Below is a small trained network, with its code and all its weights. Each question gives an input and a target symbol and asks what happens when units are switched off, that is, made to give their printed mean instead of their output.

import numpy as np


def w(rows, s, z=0):
    codes = np.array(rows[::2]) - 128.0
    scale = np.full(codes.shape[1], s)
    scale[-1] = z or s
    return codes * scale


def norm(h):
    return h / np.sqrt((h * h).mean(-1, keepdims=True) + 1e-5)


def f(y):
    return np.maximum(y, 0)


def softmax(a):
    e = np.exp(a - a.max(-1, keepdims=True))
    return e / e.sum(-1, keepdims=True)


def log_softmax(a):
    a = a - a.max(-1, keepdims=True)
    return a - np.log(np.exp(a).sum(-1, keepdims=True))


def net(x, mask):
    ids = ['αβγδεζημξπστφψω'.index(c) for c in x.split()]
    T = len(ids)
    res = E[ids] + P[:T]
    u = 0
    for l in range(2):
        r = norm(res)
        for j in range(2):
            rows = slice(3 * j, 3 * j + 3)
            q, k, v = (r @ M[l][rows].T for M in (Q, K, V))
            z = softmax(np.where(np.tri(T) > 0, q @ k.T / 3**0.5, -1e9)) @ v
            o = O[l][rows]
            res = res + np.where(mask[u + j], z, o[:, -1]) @ o[:, :-1]
        u += 2
        y = f(norm(res) @ A[l][:, :-1].T + A[l][:, -1])
        res = res + np.where(mask[u : u + 12], y, B[l][:, -1]) @ B[l][:, :-1]
        u += 12
    return log_softmax(norm(res)[-1] @ U[:, :-1].T + U[:, -1])


Q, K, V, O, A, B = {}, {}, {}, {}, {}, {}
E = w([
[164,87,118,130,108,99],'α',
[74,79,115,148,204,156],'β',
[132,79,76,132,142,104],'γ',
[75,150,111,236,111,78],'δ',
[89,63,10,164,138,91],'ε',
[103,25,103,141,6,123],'ζ',
[164,132,154,210,162,133],'η',
[120,98,209,114,128,117],'μ',
[133,139,114,154,146,31],'ξ',
[65,88,92,32,78,170],'π',
[72,70,158,206,171,12],'σ',
[243,37,180,105,91,108],'τ',
[182,164,122,41,230,138],'φ',
[130,48,86,169,30,86],'ψ',
[113,102,95,109,187,228],'ω',
],0.017)
P = w([
[176,137,81,90,139,191],'0',
[90,183,122,129,107,135],'1',
[190,10,110,63,193,41],'2',
[111,196,121,126,96,169],'3',
[175,64,151,206,167,84],'4',
[100,172,124,112,109,151],'5',
[203,63,175,203,186,74],'6',
[109,193,139,114,105,165],'7',
],0.013)
Q[0] = w([
[169,161,184,47,110,69],'L0H0',
[88,131,174,116,218,147],'L0H0',
[181,186,11,7,116,152],'L0H0',
[176,105,7,168,166,4],'L0H1',
[223,62,151,188,86,2],'L0H1',
[130,150,121,194,140,46],'L0H1',
],0.0089)
K[0] = w([
[214,117,168,75,85,111],'L0H0',
[171,114,168,93,180,162],'L0H0',
[216,53,97,102,122,89],'L0H0',
[152,169,2,74,34,72],'L0H1',
[177,117,131,176,26,98],'L0H1',
[103,144,151,169,92,85],'L0H1',
],0.0095)
V[0] = w([
[120,177,142,75,102,1],'L0H0',
[82,170,211,130,157,166],'L0H0',
[110,157,131,195,160,130],'L0H0',
[47,148,164,5,71,83],'L0H1',
[125,113,190,148,155,133],'L0H1',
[192,119,156,195,87,90],'L0H1',
],0.0065)
O[0] = w([
[70,168,85,104,186,154,107],'L0H0',
[2,134,169,110,151,77,3],'L0H0',
[152,151,117,208,133,154,134],'L0H0',
[123,141,106,59,148,65,97],'L0H1',
[61,155,141,156,75,155,34],'L0H1',
[175,154,181,137,102,114,229],'L0H1',
],0.0085,0.0034)
A[0] = w([
[144,137,103,138,61,115,2],'L0N0',
[136,181,227,166,94,181,68],'L0N1',
[155,43,199,63,141,174,98],'L0N2',
[79,191,88,102,186,204,107],'L0N3',
[1,85,120,101,134,24,59],'L0N4',
[38,73,86,111,139,210,161],'L0N5',
[158,183,164,76,188,36,135],'L0N6',
[89,59,93,160,82,165,33],'L0N7',
[183,57,118,110,95,74,167],'L0N8',
[129,80,168,200,104,76,87],'L0N9',
[166,80,91,172,158,133,82],'L0N10',
[146,182,119,162,164,26,39],'L0N11',
],0.0093,0.0049)
B[0] = w([
[151,194,154,182,57,97,144],'L0N0',
[154,190,114,160,143,75,147],'L0N1',
[157,86,67,166,179,29,163],'L0N2',
[138,169,32,100,217,196,138],'L0N3',
[168,77,251,140,244,73,147],'L0N4',
[107,64,170,180,70,192,151],'L0N5',
[122,54,102,254,96,82,157],'L0N6',
[89,214,64,176,138,144,156],'L0N7',
[88,150,179,185,196,194,245],'L0N8',
[138,87,65,125,223,116,188],'L0N9',
[92,162,125,80,134,51,178],'L0N10',
[192,22,140,169,43,110,149],'L0N11',
],0.008,0.011)
Q[1] = w([
[78,202,131,125,127,198],'L1H0',
[51,163,61,187,218,113],'L1H0',
[166,41,156,36,160,91],'L1H0',
[117,117,112,50,143,10],'L1H1',
[145,123,63,43,137,135],'L1H1',
[80,138,161,114,55,131],'L1H1',
],0.011)
K[1] = w([
[70,65,85,171,143,121],'L1H0',
[54,192,57,154,144,165],'L1H0',
[200,129,119,95,84,245],'L1H0',
[136,66,116,159,138,254],'L1H1',
[172,112,69,50,221,231],'L1H1',
[72,102,198,127,143,117],'L1H1',
],0.01)
V[1] = w([
[84,185,25,16,90,88],'L1H0',
[176,180,186,138,217,191],'L1H0',
[51,101,141,236,143,119],'L1H0',
[121,151,144,134,190,28],'L1H1',
[77,51,93,186,254,226],'L1H1',
[76,42,201,170,106,129],'L1H1',
],0.0088)
O[1] = w([
[114,203,66,58,136,49,1],'L1H0',
[86,151,241,59,208,187,145],'L1H0',
[99,182,143,239,182,94,201],'L1H0',
[131,178,74,72,224,104,126],'L1H1',
[122,208,211,171,60,87,222],'L1H1',
[76,12,134,133,64,74,137],'L1H1',
],0.011,0.0091)
A[1] = w([
[37,70,249,125,106,112,182],'L1N0',
[94,136,49,156,201,79,124],'L1N1',
[201,44,107,136,127,54,181],'L1N2',
[159,152,216,116,117,94,94],'L1N3',
[156,175,148,173,94,119,164],'L1N4',
[105,117,36,178,92,26,191],'L1N5',
[43,191,76,123,112,198,69],'L1N6',
[213,102,187,211,130,95,3],'L1N7',
[103,130,65,146,214,75,114],'L1N8',
[197,94,203,221,111,138,106],'L1N9',
[136,51,57,138,67,134,227],'L1N10',
[167,98,139,46,147,19,169],'L1N11',
],0.011,0.0045)
B[1] = w([
[201,180,166,63,27,125,187],'L1N0',
[227,151,190,82,178,158,146],'L1N1',
[223,138,138,132,147,244,176],'L1N2',
[51,73,67,13,75,128,149],'L1N3',
[44,146,106,38,83,155,176],'L1N4',
[170,89,140,55,38,29,165],'L1N5',
[165,1,78,86,69,234,132],'L1N6',
[57,96,23,114,157,108,214],'L1N7',
[219,143,211,112,225,146,146],'L1N8',
[44,117,72,52,189,72,250],'L1N9',
[161,214,160,188,162,149,157],'L1N10',
[131,227,81,121,154,44,138],'L1N11',
],0.0089,0.019)
U = w([
[46,106,45,11,172,111,2],'α',
[60,158,10,150,102,57,95],'β',
[206,224,73,137,61,53,87],'γ',
[101,47,146,26,143,206,55],'δ',
[43,62,243,196,187,187,27],'ε',
[190,34,56,198,51,114,137],'ζ',
[88,248,113,47,136,123,140],'η',
[53,125,230,50,78,71,30],'μ',
[107,212,160,192,167,18,54],'ξ',
[109,82,212,133,123,53,81],'π',
[188,227,135,165,172,182,176],'σ',
[50,208,123,206,228,133,60],'τ',
[140,69,155,109,92,216,191],'φ',
[191,79,36,220,181,238,162],'ψ',
[80,113,157,203,42,104,183],'ω',
],0.011,0.006)

Each question gives the input, a string of symbols that net reads in full, and the target symbol t.
The units are the heads (3 rows each of Q, K, V and O) and the neurons (one row each of A and B). Each row of codes is followed by its name. A weight is (code - 128) times the scale printed after its matrix; where a second scale follows, it is the last column's (O, A, B and U).
mask holds one flag per unit, layer by layer, with each layer's heads first. A switched-off unit (its flag False) gives its mean, the last column of its rows in O or B, instead of its output. The means were averaged over made-up inputs and are rounded, as every weight is.
A unit's drop is (log p(t) with every unit on - log p(t) with that unit switched off) / (log p(t) with every unit on - log p(t) with every unit switched off).
The circuit of an input: a set's keep is (log p(t) with only the set's units on - log p(t) with every unit switched off) / (log p(t) with every unit on - log p(t) with every unit switched off). Starting from the 12 units with the biggest drops (on a tie, the unit counted first), units are removed one at a time, each time the one whose removal leaves the highest keep (on an exact tie, the one counted first), for as long as the keep stays at least 0.8.
circuit, biggest first: the units of the circuit, biggest drop first
k most important neurons: the k neurons with the biggest drops, biggest first
k most important neurons of layer l: the k neurons of layer l with the biggest drops, biggest first
input η ψ ζ, target ε: circuit, biggest first => [L1H0]
input ξ φ η α ψ σ τ, target δ: circuit, biggest first => [L1H0; L1N3]
input ψ ψ η, target ψ: circuit, biggest first => [L1N2; L1H0]
input γ γ γ ψ β α τ, target ψ: circuit, biggest first => [L1N2; L1N5]
input ζ ψ η ψ ζ ξ α, target ψ: circuit, biggest first => [L1N2; L0H0]
input ζ μ β ζ η π, target φ: circuit, biggest first => [L1N6; L1N7; L1N9]
input ψ γ μ, target ψ: 3 most important neurons => [L0N2; L0N10; L1N2]
input ψ ψ ψ ψ γ, target ψ: circuit, biggest first => [L0H0; L1N2]
input σ τ ψ γ, target η: circuit, biggest first => [L1H1; L0N6; L0N8]
input α ξ π β δ μ ψ φ, target σ: circuit, biggest first => [L1N9; L1N7; L0N3]
input ζ γ σ, target ζ: circuit, biggest first => [L1H0; L1N2]
input φ γ η, target η: circuit, biggest first => [L1H0; L1H1]
input η φ ψ δ τ ψ γ ε, target γ: 2 most important neurons of layer 1 => [L1N5; L1N9]
input ψ δ ε, target ψ: circuit, biggest first => [L0H0; L1N2]
input ψ π γ, target ψ: circuit, biggest first => [L1N2]
input τ δ ψ ξ, target ζ: 2 most important neurons => [L0N11; L0N6]
input τ γ ψ α δ η ζ, target δ: 2 most important neurons => [L0N6; L1N0]
input ψ ψ ψ ψ γ γ ψ, target ψ: 2 most important neurons => [L0N0; L1N2]
input γ π α ζ δ ψ η, target ζ: 3 most important neurons => [L0N8; L1N5; L1N2]
input ζ ζ γ, target ζ: circuit, biggest first => [L1H1; L1H0]
input π τ ψ, target γ: 3 most important neurons of layer 1 => [L1N11; L1N2; L1N10]
input α ξ γ, target δ: 3 most important neurons => [L0N8; L0N9; L0N11]
input ζ τ γ, target ζ: 3 most important neurons of layer 0 => [L0N8; L0N2; L0N9]
input ψ γ ψ ψ ψ ψ δ, target ψ: most important neuron => [L0N0]
input ψ μ η ψ σ γ α, target ψ: 3 most important neurons of layer 0 => [L0N0; L0N9; L0N5]
input ω ψ γ τ ζ, target ψ: 3 most important neurons => [L0N0; L0N9; L1N2]
input σ ξ ψ ψ ζ ψ ζ, target ψ: 2 most important neurons of layer 0 => [L0N9; L0N0]
input α ξ α ζ μ ψ γ ω, target ψ: 2 most important neurons => [L0N3; L0N5]
input ω ζ ε, target μ: 3 most important neurons of layer 0 => [L0N5; L0N3; L0N9]
input η ψ ψ α η ξ, target ζ: most important neuron of layer 0 => [L0N6]
